Below are the code and all the weights of a small trained network. Each question names an input and a class and asks about switching units off, where a switched-off unit gives its printed mean instead of its output.

import numpy as np


def w(rows, s, z=0):
    codes = np.array(rows[::2]) - 128.0
    scale = np.full(codes.shape[1], s)
    scale[-1] = z or s
    return codes * scale


def f(y):
    return y / 2 * (1 + np.tanh(0.7978845608 * (y + 0.044715 * y**3)))


def log_softmax(a):
    a = a - a.max(-1, keepdims=True)
    return a - np.log(np.exp(a).sum(-1, keepdims=True))


def net(x, mask):
    res = np.array(x, float).reshape(1, 8) / 4 @ E
    y = f(res @ A[0][:, :-1].T + A[0][:, -1])
    res = res + np.where(mask, y, B[0][:, -1]) @ B[0][:, :-1]
    return log_softmax(res[-1] @ U[:, :-1].T + U[:, -1])


A, B = {}, {}
E = w([
[129,129,128,127],'x0',
[123,95,249,94],'x1',
[127,129,130,132],'x2',
[127,126,128,130],'x3',
[125,132,131,131],'x4',
[128,128,125,128],'x5',
[246,133,151,174],'x6',
[102,28,126,211],'x7',
],0.011)
A[0] = w([
[120,209,91,25,121],'n1',
[20,146,165,20,203],'n2',
[8,126,139,6,130],'n3',
[137,5,164,222,69],'n4',
[66,33,245,73,25],'n5',
[110,245,65,13,26],'n6',
[57,88,51,186,134],'n7',
[210,104,123,215,132],'n8',
[50,72,45,159,133],'n9',
[108,224,78,41,38],'n10',
[135,117,124,118,123],'n11',
[199,166,199,91,115],'n12',
[14,148,164,2,2],'n13',
[177,184,200,87,116],'n14',
[195,153,179,75,113],'n15',
[216,174,185,73,110],'n16',
[89,54,211,118,152],'n17',
[67,199,52,85,36],'n18',
[196,156,209,109,116],'n19',
[160,177,49,60,138],'n20',
[167,197,51,162,109],'n21',
[86,20,233,77,159],'n22',
[193,171,204,81,110],'n23',
[37,94,74,154,141],'n24',
[137,190,76,40,153],'n25',
[47,84,49,193,137],'n26',
[129,27,168,217,90],'n27',
[161,84,124,127,129],'n28',
[95,57,186,62,102],'n29',
],0.006,0.0071)
B[0] = w([
[165,160,86,152,196],'n1',
[117,132,46,203,255],'n2',
[168,186,91,177,217],'n3',
[188,202,110,139,194],'n4',
[122,142,20,221,179],'n5',
[106,124,33,213,180],'n6',
[68,72,150,106,185],'n7',
[161,178,88,170,189],'n8',
[72,74,158,113,187],'n9',
[112,126,69,190,161],'n10',
[126,129,117,121,126],'n11',
[100,93,181,65,185],'n12',
[255,249,202,45,168],'n13',
[97,77,163,81,183],'n14',
[107,92,176,90,174],'n15',
[101,99,192,68,193],'n16',
[180,185,105,119,207],'n17',
[85,78,114,158,148],'n18',
[99,112,189,73,183],'n19',
[168,179,126,133,185],'n20',
[176,191,126,155,171],'n21',
[186,195,116,131,242],'n22',
[94,100,170,89,186],'n23',
[91,72,137,117,183],'n24',
[173,167,120,129,200],'n25',
[59,68,153,106,194],'n26',
[182,192,101,149,190],'n27',
[135,140,125,135,138],'n28',
[143,155,103,165,167],'n29',
],0.0069,0.0067)
U = w([
[122,141,80,219,252],'0',
[193,216,144,114,116],'1',
[59,2,193,55,23],'2',
],0.0097,0.00038)

Each question gives the input, the list of numbers given to net, and the class t.
The units are the neurons (one row each of A and B). Each row of codes is followed by its name. A weight is (code - 128) times the scale printed after its matrix; where a second scale follows, it is the last column's (A, B and U).
mask holds one flag per neuron, in row order. A switched-off neuron (its flag False) gives its mean, the last column of its row in B, instead of its output. The means were averaged over made-up inputs and are rounded, as every weight is.
A unit's drop is (log p(t) with every unit on - log p(t) with that unit switched off) / (log p(t) with every unit on - log p(t) with every unit switched off).
The circuit of an input: a set's keep is (log p(t) with only the set's units on - log p(t) with every unit switched off) / (log p(t) with every unit on - log p(t) with every unit switched off). Starting from the 12 units with the biggest drops (on a tie, the unit counted first), units are removed one at a time, each time the one whose removal leaves the highest keep (on an exact tie, the one counted first), for as long as the keep stays at least 0.8.
units of the circuit, in order: the units of the circuit, biggest drop first
k most important neurons: the k neurons with the biggest drops, biggest first
drop of u: that unit's drop, to one decimal
input [-8,6,-1,4,-8,-8,-7,-1], class 1: units of the circuit, in order : (n13)
input [-1,5,3,-5,2,-6,2,7], class 1: units of the circuit, in order : (n4 n22)
input [1,8,4,1,0,8,-8,2], class 0: 2 most important neurons : (n5 n2)
input [-1,8,5,-4,8,3,-5,1], class 0: 2 most important neurons : (n5 n2)
input [-3,6,-8,0,-6,-7,1,4], class 1: 2 most important neurons : (n22 n17)
input [-8,5,-5,-3,-3,-7,-1,8], class 0: 2 most important neurons : (n5 n13)
input [0,-1,8,4,3,-8,-7,-7], class 0: 2 most important neurons : (n6 n2)
input [3,-3,8,-6,5,-5,-3,-7], class 0: 2 most important neurons : (n6 n10)
input [-3,3,6,-8,1,-6,5,-2], class 2: drop of n1 : 0.0
input [-1,6,1,4,6,-2,4,6], class 1: drop of n2 : 0.1
input [5,7,5,8,8,8,-8,1], class 0: drop of n2 : 0.7
input [8,-5,8,3,2,-7,-8,1], class 2: drop of n26 : 0.2
